Below are the code and all the weights of a small trained network. Each question names an input and a target symbol and asks about switching units off, where a switched-off unit gives its printed mean instead of its output.

import numpy as np


def w(rows, s, z=0):
    codes = np.array(rows[::2]) - 128.0
    scale = np.full(codes.shape[1], s)
    scale[-1] = z or s
    return codes * scale


def softmax(a):
    e = np.exp(a - a.max(-1, keepdims=True))
    return e / e.sum(-1, keepdims=True)


def log_softmax(a):
    a = a - a.max(-1, keepdims=True)
    return a - np.log(np.exp(a).sum(-1, keepdims=True))


def net(x, mask):
    ids = ['ΘΣαβεηλφψ'.index(c) for c in x.split()]
    T = len(ids)
    res = E[ids] + P[:T]
    u = 0
    for l in range(2):
        r = res
        for j in range(3):
            rows = slice(4 * j, 4 * j + 4)
            q, k, v = (r @ M[l][rows].T for M in (Q, K, V))
            z = softmax(np.where(np.tri(T) > 0, q @ k.T / 4**0.5, -1e9)) @ v
            o = O[l][rows]
            res = res + np.where(mask[u + j], z, o[:, -1]) @ o[:, :-1]
        u += 3
    return log_softmax(res[-1] @ U[:, :-1].T + U[:, -1])


Q, K, V, O = {}, {}, {}, {}
E = w([
[171,158,138,89],'Θ',
[151,194,105,74],'Σ',
[81,149,171,46],'α',
[193,105,192,36],'β',
[141,147,169,157],'ε',
[129,175,136,228],'η',
[81,150,178,156],'λ',
[248,118,156,181],'φ',
[171,75,231,138],'ψ',
],0.011)
P = w([
[145,212,181,79],'0',
[119,157,157,100],'1',
[205,115,53,35],'2',
[88,224,210,201],'3',
[98,123,94,165],'4',
[90,105,204,166],'5',
[165,8,165,59],'6',
[85,108,168,222],'7',
],0.011)
Q[0] = w([
[76,170,198,118],'L0H1',
[149,53,126,180],'L0H1',
[139,66,171,67],'L0H1',
[70,137,72,152],'L0H1',
[167,97,244,156],'L0H2',
[104,184,211,148],'L0H2',
[98,83,125,178],'L0H2',
[68,101,112,111],'L0H2',
[186,159,86,82],'L0H3',
[136,153,216,101],'L0H3',
[135,183,182,140],'L0H3',
[104,62,95,92],'L0H3',
],0.011)
K[0] = w([
[16,169,152,164],'L0H1',
[233,142,118,129],'L0H1',
[141,111,213,137],'L0H1',
[146,130,4,104],'L0H1',
[188,22,237,198],'L0H2',
[74,36,119,168],'L0H2',
[89,240,142,191],'L0H2',
[73,254,140,93],'L0H2',
[152,189,172,130],'L0H3',
[80,45,241,242],'L0H3',
[129,92,195,207],'L0H3',
[166,141,82,63],'L0H3',
],0.0077)
V[0] = w([
[114,147,182,153],'L0H1',
[134,162,168,53],'L0H1',
[117,49,209,109],'L0H1',
[170,192,179,147],'L0H1',
[105,145,177,199],'L0H2',
[243,91,180,197],'L0H2',
[173,107,141,93],'L0H2',
[63,118,178,86],'L0H2',
[2,45,172,197],'L0H3',
[141,63,78,114],'L0H3',
[92,43,106,137],'L0H3',
[228,100,104,192],'L0H3',
],0.009)
O[0] = w([
[105,144,153,134,167],'L0H1',
[80,125,113,117,240],'L0H1',
[131,86,183,89,131],'L0H1',
[61,190,139,98,236],'L0H1',
[207,110,167,79,106],'L0H2',
[209,188,127,97,185],'L0H2',
[90,158,114,136,183],'L0H2',
[81,86,136,142,137],'L0H2',
[141,102,175,197,2],'L0H3',
[253,95,109,124,42],'L0H3',
[165,104,127,160,15],'L0H3',
[253,199,152,106,103],'L0H3',
],0.0079,0.0069)
Q[1] = w([
[81,117,160,233],'L1H1',
[59,126,103,125],'L1H1',
[143,157,151,120],'L1H1',
[180,132,150,146],'L1H1',
[196,34,91,2],'L1H2',
[155,144,46,125],'L1H2',
[134,194,133,196],'L1H2',
[151,34,40,190],'L1H2',
[129,136,198,149],'L1H3',
[155,146,71,125],'L1H3',
[73,173,194,153],'L1H3',
[122,181,222,168],'L1H3',
],0.0087)
K[1] = w([
[96,128,141,164],'L1H1',
[75,104,40,153],'L1H1',
[99,98,151,90],'L1H1',
[114,119,181,97],'L1H1',
[94,254,176,104],'L1H2',
[86,129,155,17],'L1H2',
[211,34,68,118],'L1H2',
[94,163,57,68],'L1H2',
[140,139,48,179],'L1H3',
[130,152,99,102],'L1H3',
[179,73,111,171],'L1H3',
[128,68,118,189],'L1H3',
],0.0082)
V[1] = w([
[128,139,39,73],'L1H1',
[196,144,113,183],'L1H1',
[158,170,136,111],'L1H1',
[95,108,82,159],'L1H1',
[153,132,118,222],'L1H2',
[59,158,112,186],'L1H2',
[167,129,229,151],'L1H2',
[98,48,228,109],'L1H2',
[99,189,120,253],'L1H3',
[90,192,72,87],'L1H3',
[166,111,157,62],'L1H3',
[164,158,176,199],'L1H3',
],0.011)
O[1] = w([
[146,115,153,140,201],'L1H1',
[79,85,145,156,29],'L1H1',
[120,120,114,141,150],'L1H1',
[163,120,175,102,122],'L1H1',
[136,148,96,98,44],'L1H2',
[76,99,67,130,169],'L1H2',
[155,189,124,152,101],'L1H2',
[79,171,133,248,115],'L1H2',
[130,123,57,70,109],'L1H3',
[134,110,133,122,249],'L1H3',
[150,165,201,169,131],'L1H3',
[147,154,63,118,66],'L1H3',
],0.012,0.021)
U = w([
[152,110,141,115,4],'Θ',
[143,35,125,80,227],'Σ',
[43,40,107,233,90],'α',
[134,46,253,217,143],'β',
[97,200,103,101,100],'ε',
[146,215,7,55,211],'η',
[41,178,38,161,125],'λ',
[252,243,152,36,140],'φ',
[129,241,159,175,39],'ψ',
],0.0046,0.0035)

Each question gives the input, a string of symbols that net reads in full, and the target symbol t.
The units are the heads (4 rows each of Q, K, V and O). Each row of codes is followed by its name. A weight is (code - 128) times the scale printed after its matrix; where a second scale follows, it is the last column's (O and U).
mask holds one flag per head, layer by layer. A switched-off head (its flag False) gives its mean, the last column of its rows in O, instead of its output. The means were averaged over made-up inputs and are rounded, as every weight is.
A unit's drop is (log p(t) with every unit on - log p(t) with that unit switched off) / (log p(t) with every unit on - log p(t) with every unit switched off).
The circuit of an input: a set's keep is (log p(t) with only the set's units on - log p(t) with every unit switched off) / (log p(t) with every unit on - log p(t) with every unit switched off). Starting from all 6 units, units are removed one at a time, each time the one whose removal leaves the highest keep (on an exact tie, the one counted first), for as long as the keep stays at least 0.8.
units of the circuit, in order: the units of the circuit, biggest drop first
unit that matters most: the unit with the biggest drop
which heads matter: for each layer, one digit per head in row order, 1 if its drop is at least 0.15 and else 0, layers parted by /
input β β β, target β: units of the circuit, in order -> [L1H3; L1H2]
input β Σ φ ψ Σ Σ, target ψ: which heads matter -> 011 / 010
input α Σ φ Σ φ, target Σ: units of the circuit, in order -> [L1H2; L0H3; L1H3; L0H1]
input Σ β α φ Σ Σ ψ Σ, target ψ: units of the circuit, in order -> [L1H2; L0H3]
input Σ φ Σ β ψ, target φ: which heads matter -> 011 / 010
input λ ε β, target λ: units of the circuit, in order -> [L1H2; L0H3; L0H2]
input φ Σ β, target φ: units of the circuit, in order -> [L1H2; L0H3]
input φ β Σ β Σ ε ψ β, target ψ: units of the circuit, in order -> [L1H2; L0H3; L1H3]
input β β Σ, target β: unit that matters most -> L1H3
input Σ Σ φ Θ, target φ: which heads matter -> 010 / 010
input Σ Σ α Σ β, target Σ: units of the circuit, in order -> [L1H2; L0H1; L0H3]
input λ β Σ φ Θ Σ, target φ: units of the circuit, in order -> [L0H2; L1H2]
input Σ Σ φ, target Σ: which heads matter -> 101 / 010
input λ η Σ η Σ Σ Θ, target η: which heads matter -> 001 / 011
input λ Θ Σ, target λ: unit that matters most -> L1H2
input α Σ ψ, target α: which heads matter -> 011 / 010
input β λ β Σ, target λ: units of the circuit, in order -> [L0H2; L0H3; L1H2; L1H3]
input β β λ ψ Θ Θ, target ψ: units of the circuit, in order -> [L1H2; L0H2; L0H3]
input Θ α β Σ η Σ, target η: units of the circuit, in order -> [L1H3; L1H2; L0H3]
input Σ φ α Σ φ α Σ φ, target φ: which heads matter -> 010 / 010
input Σ α Σ, target Σ: unit that matters most -> L0H3
input Θ β Σ Σ ε ε Σ λ, target λ: units of the circuit, in order -> [L1H3; L1H2; L0H3]
input Σ β β η, target η: which heads matter -> 001 / 001
input Σ Σ Σ α Σ Σ λ, target α: units of the circuit, in order -> [L1H2; L0H3]
input Σ Σ α λ, target λ: units of the circuit, in order -> [L0H3; L0H2; L1H2; L1H3]
input Σ Σ β α, target β: which heads matter -> 100 / 011
input Σ φ η Σ β ψ, target ψ: unit that matters most -> L1H2
input β β Θ Σ, target β: which heads matter -> 001 / 011
